Where the symbols take the nodes:
lf: c>zn, h>jq, r>lj
mp: c>nr, h>rl, r>qz
qf: c>jq, h>ph, r>zm
gn: c>ct, h>tp, r>bd
sq: c>qh, h>cc, r>zb
hr: c>bp, h>rh, r>mc
sc: c>md, h>rg, r>hr
pc: c>zm, h>rp, r>br
zm: c>zf, h>bl, r>dn
cf: c>cc, h>hr, r>fm
qm: c>jc, h>nl, r>tp
dn: c>lf, h>qf, r>jz
mf: c>qn, h>gb, r>sf
gr: c>nm, h>qz, r>ls
rp: c>bl, h>tt, r>hs
lm: c>rc, h>rj, r>bg
rg: c>ft, h>rm, r>rh
fj: c>pc, h>tc, r>gj
qz: c>mf, h>zn, r>zz
ns: c>tc, h>qm, r>gn
md: c>ms, h>ft, r>bp
fp: c>ph, h>qq, r>rp
pn: c>sn, h>gr, r>gb
gl: c>fm, h>pp, r>rg
ct: c>hs, h>cq, r>fj
ls: c>jj, h>zz, r>pn
bp: c>rj, h>jl, r>hc
rm: c>cf, h>fd, r>gl
tn: c>pm, h>rc, r>qm
tt: c>bm, h>gj, r>fp
hl: c>pp, h>jj, r>mq
hc: c>fr, h>md, r>cc
cc: c>lm, h>bp, r>hp
bl: c>rn, h>bm, r>qf
ms: c>lp, h>sq, r>rj
cq: c>fp, h>pm, r>tc
gz: c>ns, h>fq, r>dl
mc: c>hc, h>sc, r>cf
rn: c>tr, h>gh, r>jq
jj: c>rf, h>sf, r>sn
br: c>dn, h>hs, r>nh
sn: c>fd, h>nm, r>hl
jq: c>hq, h>gm, r>zf
hs: c>qf, h>fp, r>pc
bm: c>gh, h>br, r>ph
tc: c>rp, h>jc, r>ct
ph: c>gm, h>nh, r>bl
lj: c>mp, h>zf, r>mz
nr: c>mq, h>pn, r>mf
hq: c>ls, h>zl, r>rl
zl: c>zz, h>lj, r>tr
zn: c>gb, h>hq, r>mp
dl: c>gn, h>lp, r>rc
ft: c>sq, h>cf, r>jl
gj: c>br, h>ct, r>qq
mz: c>qz, h>lf, r>zl
fq: c>qm, h>bg, r>lp
nl: c>gp, h>dl, r>tn
tr: c>gr, h>mz, r>hq
dg: c>rh, h>qn, r>rf
hp: c>bg, h>hc, r>sq
rj: c>gz, h>zb, r>fr
rh: c>jl, h>gl, r>sc
pp: c>mc, h>rf, r>rm
qh: c>tn, h>lm, r>fq
pm: c>qq, h>bd, r>jc
rc: c>bd, h>gz, r>nl
nh: c>jz, h>pc, r>bm
nm: c>dg, h>mf, r>jj
jz: c>lj, h>zm, r>gh
gm: c>zl, h>jz, r>rn
fd: c>hr, h>dg, r>pp
rf: c>sc, h>cj, r>fd
fr: c>dl, h>ms, r>lm
gp: c>gj, h>gn, r>pm
bg: c>nl, h>fr, r>qh
gb: c>hl, h>ls, r>nr
jc: c>tt, h>gp, r>cq
tp: c>cq, h>tn, r>ns
jl: c>zb, h>fm, r>md
bd: c>fj, h>ns, r>gp
rl: c>pn, h>tr, r>zn
zb: c>fq, h>hp, r>ms
lp: c>tp, h>qh, r>gz
zf: c>rl, h>rn, r>lf
fm: c>hp, h>mc, r>ft
cj: c>rg, h>mq, r>dg
gh: c>mz, h>dn, r>gm
mq: c>rm, h>sn, r>qn
qq: c>nh, h>fj, r>tt
qn: c>gl, h>hl, r>cj
sf: c>cj, h>nr, r>nm
zz: c>sf, h>mp, r>gr

The rows follow the links: the fewer symbols apart two nodes are, the more alike their rows tend to be.

Here are some nodes, each with a row of numbers. One shown again gets a slightly different row.
tp	[75, -6, -68, -2, 30, 28, 56, 42, 48, -80, 5, -46, 66, -59, 21, 31, 15, -18, 54, 53, -32, -3, -57, -15, 72, -27, -60, -25, 99, 37, 38, 5, -39, -21, 31, -11, 0, -38]
jl	[24, -31, -89, -6, 8, 78, 23, 41, 39, -51, 40, 24, 4, 61, 21, 11, -81, 53, -39, 47, 44, -57, 121, -18, 7, 6, -12, 32, 30, -80, -8, -15, 18, 37, 13, -14, -24, -39]
lj	[23, -31, -13, 36, -45, -29, 62, -110, -28, 45, 48, -16, -5, 44, -19, -74, -7, 22, 57, -53, -68, 46, -3, 20, -43, 71, 18, 1, -62, 42, -4, -4, 17, -39, 17, 78, -79, -2]
zf	[27, 2, 59, 35, -39, -50, 51, -100, -44, 59, 2, -3, -34, 17, -17, -75, -36, -8, 46, -51, -61, 38, -25, 21, -31, 70, 17, 5, -75, 25, -15, -34, 15, -40, 25, 63, -91, -11]
hp	[-5, 10, -109, -47, 15, 21, -30, 82, 51, -74, -4, 17, 33, -25, 30, 73, -31, 26, 8, 89, -1, -28, -1, -22, 16, -31, -38, -3, 112, -33, 40, 11, 1, 51, 1, -53, 44, 11]
gj	[75, 11, 137, 40, 20, 11, 75, -15, -12, 1, -55, -32, -4, -46, 5, -30, -11, -61, -15, -27, 15, -14, -44, -22, 69, 13, -26, -11, -52, -10, -19, -61, -26, -64, 30, -6, -51, -73]
dl	[90, -20, 10, 28, 40, 69, 79, 54, 27, -59, -11, -17, 18, -8, 30, 0, -56, -10, -28, 38, 38, -50, 41, -38, 83, 6, -44, 13, 20, -58, -29, -61, -21, -24, 50, -18, -54, -91]
nl	[93, -16, -36, 6, 32, 61, 91, 36, 47, -76, 2, -27, 42, -26, 22, 9, -48, 1, 11, 51, -9, -39, 0, -36, 69, 2, -58, 2, 61, -30, 14, -48, -15, -24, 49, -19, -48, -80]
hs	[94, -18, -13, 37, 0, 3, 104, -57, 2, -23, 24, -54, 43, -28, -7, -41, 19, -8, 76, -19, -69, 18, -61, -4, 45, 27, -33, -25, 14, 56, 38, -16, -24, -74, 41, 43, -71, -50]
zl	[8, -39, -69, 28, -43, -2, 50, -113, -20, 39, 75, -17, 15, 55, -36, -58, 40, 43, 49, -63, -66, 33, -3, 26, -47, 45, 25, -15, -41, 62, 33, 36, 4, -33, -14, 67, -50, 13]
zm	[-17, 29, 112, -3, -9, -19, -20, -56, -30, 53, -23, -17, 13, -58, -40, 0, 113, -36, -12, -69, 1, 19, -92, -12, -9, -17, 18, -37, -61, 52, 44, 16, -27, -57, -55, -8, 41, 20]
bg	[13, 18, 54, 24, 70, 15, -33, 127, -8, -31, -56, -23, -31, -1, 35, 15, -6, -55, -68, 36, 87, -11, 36, 21, 62, -63, -9, 21, 18, -22, -98, -8, -26, 9, 42, -32, 32, -27]
sn	[-28, -55, -93, 11, -32, 6, 6, -46, -10, 27, 79, 33, -23, 108, -4, -29, -37, 71, -1, -17, -4, 0, 113, 23, -63, 41, 39, 32, -39, -25, -17, 25, 36, 37, 1, 44, -40, 18]
nm	[-32, -24, -48, 24, -29, -23, -7, -44, -33, 43, 42, 33, -58, 107, -2, -57, -67, 43, 0, -22, -13, 26, 105, 46, -76, 53, 38, 43, -46, -23, -50, 3, 44, 27, 18, 51, -52, 16]
lp	[66, -8, 49, 31, 55, 53, 48, 77, 3, -45, -30, -16, -9, 4, 34, 3, -48, -34, -72, 28, 72, -41, 59, -11, 78, -30, -31, 27, 1, -62, -65, -47, -19, -12, 49, -17, -34, -70]
cq	[25, 28, 117, 15, 49, 8, -2, 47, -12, -14, -55, -44, 6, -66, -4, 19, 76, -74, -41, -16, 55, 3, -66, 2, 77, -74, -13, -19, -19, 40, -41, 2, -58, -57, 8, -27, 35, -25]
hl	[-34, -55, -104, -3, -36, 30, 2, -52, 10, 21, 86, 31, -8, 95, -6, -23, -26, 85, -11, -20, -3, -13, 111, 9, -68, 41, 34, 25, -24, -32, 7, 32, 32, 40, -19, 37, -30, 12]

Each walk starts at a row. The symbols on each line, taken left to right, move it on to the next node.
Answer with the node's row; about right is enough.
[98, -8, 48, 55, 6, 5, 116, -50, 9, -15, -17, -38, 28, -30, 1, -46, -28, -28, 49, -17, -49, 6, -50, -12, 52, 36, -40, -10, -15, 25, 12, -52, -12, -73, 51, 37, -92, -76]
r c h c: [-15, 41, 159, 5, -33, -47, -7, -71, -36, 71, -52, 5, -24, -39, -29, -24, 28, -50, -17, -65, -14, 24, -77, -10, -18, 27, 21, -17, -90, 14, 5, -36, 4, -46, -17, 7, -12, -8]
r c h h h r h: [-2, 32, 138, 17, -37, -49, 15, -84, -46, 76, -46, 9, -40, -28, -25, -45, -7, -44, 4, -59, -23, 23, -68, -11, -17, 42, 21, -3, -88, 12, 3, -40, 16, -42, -8, 12, -38, -9]
[-20, 38, -8, -17, 62, -17, -70, 141, 6, -42, -50, -5, -7, -29, 41, 52, 5, -35, -29, 61, 49, -2, -9, 23, 35, -75, -20, 5, 79, 1, -50, 30, -18, 36, 18, -36, 76, 28]
r c h c h r: [81, -10, -76, 0, 30, 43, 75, 37, 49, -89, -1, -36, 68, -48, 19, 24, -14, 0, 39, 58, -29, -20, -40, -27, 79, -14, -64, -14, 97, 14, 38, -18, -31, -26, 37, -17, -22, -48]
h r c h h c: [40, 29, 137, 32, 53, 11, 14, 34, -14, -10, -60, -41, -1, -64, 0, 0, 59, -78, -48, -24, 46, -1, -56, -7, 71, -50, -13, -11, -32, 11, -40, -23, -43, -57, 17, -25, 19, -39]
[-25, 44, -46, -27, 49, -15, -69, 125, 18, -52, -49, 0, 1, -34, 36, 64, 4, -24, -3, 66, 30, -1, -12, 15, 32, -70, -26, 1, 95, 4, -32, 21, -14, 43, 20, -47, 75, 30]
c c r c r: [46, 31, 151, 34, 49, 12, 36, 21, -25, -2, -64, -35, -8, -51, -1, -6, 33, -79, -42, -30, 50, -5, -56, -13, 78, -25, -11, -7, -39, -1, -37, -54, -44, -64, 18, -20, -10, -54]
h c r h h c: [64, -26, -44, 28, -2, 5, 77, -61, 6, -19, 44, -66, 67, -32, -15, -19, 71, -1, 80, -31, -68, 35, -80, 3, 27, -2, -20, -38, 24, 93, 50, 26, -32, -74, 9, 40, -34, -24]
[19, -32, -118, -27, 0, 71, 14, 51, 63, -62, 41, 17, 35, 24, 21, 46, -65, 58, -9, 66, 22, -57, 70, -37, 20, 2, -22, 7, 73, -76, 37, -15, 11, 49, -6, -37, -3, -24]
h c c r r: [74, -14, 29, 36, 51, 62, 74, 63, 26, -55, -16, -14, 2, 3, 31, -9, -63, -33, -60, 31, 58, -55, 57, -29, 88, -9, -39, 24, 14, -61, -53, -63, -21, -18, 47, -18, -44, -80]
c c c c: [-7, 11, 47, 1, -5, -6, -1, -60, -13, 28, 10, -42, 46, -55, -43, 0, 141, -19, 10, -64, -14, 23, -100, -5, 6, -38, 12, -48, -25, 84, 60, 51, -34, -60, -54, 6, 45, 18]
[27, 29, 60, 14, 56, -2, -13, 72, -5, -34, -47, -60, 30, -68, 11, 24, 104, -59, -10, -5, 35, 11, -77, 14, 66, -90, -23, -37, 34, 65, -16, 28, -67, -46, 6, -18, 57, -9]
c h h r r: [55, 16, 147, 41, 36, 9, 52, 8, -19, 2, -61, -36, -7, -59, -5, -21, 7, -71, -36, -30, 33, -14, -48, -24, 72, -9, -8, -4, -55, -8, -27, -59, -34, -67, 26, -14, -30, -66]
r r r r c c r: [11, 21, 126, 21, -39, -50, 30, -90, -50, 71, -36, 8, -30, -13, -17, -58, -27, -36, 24, -56, -41, 33, -58, 1, -20, 68, 11, 3, -90, 13, -8, -53, 13, -50, 14, 34, -51, -7]
[-17, 14, 76, 6, -11, -8, -10, -55, -17, 36, -4, -31, 27, -62, -36, -2, 128, -24, 1, -64, -4, 19, -98, -11, 3, -31, 17, -53, -49, 61, 49, 33, -36, -54, -57, 2, 49, 12]
h r h r c h: [-16, 34, 150, 3, -28, -48, -11, -66, -35, 65, -47, -1, -17, -48, -34, -16, 56, -41, -12, -67, -8, 22, -85, -11, -10, 16, 17, -24, -93, 23, 14, -26, -5, -49, -42, -9, 12, 14]
r r r c h: [13, -39, -35, 37, -45, -15, 58, -110, -19, 47, 71, -11, 2, 45, -26, -68, 13, 42, 52, -58, -61, 38, 6, 27, -41, 58, 17, -2, -49, 49, 13, 12, 9, -32, 8, 75, -61, -5]
[0, -46, -65, 8, -46, 11, 35, -114, -10, 38, 84, -17, 20, 39, -40, -43, 61, 55, 47, -59, -59, 26, 3, 17, -51, 38, 28, -26, -35, 54, 51, 44, 12, -20, -34, 60, -20, 16]
h h h r r: [22, -12, 21, 44, -40, -42, 57, -105, -35, 53, 24, -5, -17, 38, -14, -79, -32, 4, 58, -60, -67, 45, -8, 26, -37, 74, 7, 7, -64, 40, -8, -14, 15, -44, 25, 71, -86, -11]
r c c c: [-33, -60, -116, -18, -45, 50, -3, -51, 21, 11, 91, 29, 6, 82, -14, -4, -20, 93, -13, -10, 3, -18, 94, -3, -68, 38, 34, 20, -13, -37, 33, 27, 26, 39, -37, 20, -6, 19]
[-43, -42, -122, -26, -49, 43, -19, -47, 27, 7, 88, 39, 20, 65, -22, 14, -12, 94, -9, -4, -6, -26, 82, -18, -57, 25, 22, 5, 1, -37, 51, 31, 34, 49, -49, 6, 6, 29]
h r c c c r r: [-15, 10, -89, -52, 24, 5, -48, 101, 35, -63, -24, 6, 26, -41, 27, 77, -15, 8, 18, 84, 7, -19, -17, -12, 15, -41, -38, -3, 111, -13, 31, 19, 0, 53, 4, -52, 63, 25]
h r c c c c r: [89, 8, 108, 37, 17, 9, 99, -32, -8, -3, -31, -30, -4, -45, 0, -43, -22, -48, 11, -11, -4, -5, -49, -28, 66, 30, -32, -2, -39, -4, -12, -70, -20, -80, 43, 5, -73, -75]
[-18, 40, 8, -6, 61, -18, -65, 133, -8, -48, -63, -6, -14, -22, 36, 45, 6, -53, -38, 48, 60, 1, 5, 28, 38, -81, -15, 7, 69, -4, -72, 12, -17, 26, 32, -35, 65, 20]
c r r c: [25, 27, 18, 7, 57, 1, -3, 68, 5, -44, -31, -59, 42, -75, 6, 35, 102, -47, 6, 6, 16, 3, -92, 13, 65, -77, -31, -30, 54, 72, 1, 35, -52, -37, 5, -22, 54, 1]
h r h r: [47, 9, -46, 2, 41, 12, 23, 57, 35, -63, -8, -54, 60, -66, 15, 34, 64, -25, 35, 34, -17, 13, -82, 3, 68, -62, -39, -38, 83, 68, 31, 28, -47, -34, 27, -14, 36, -7]
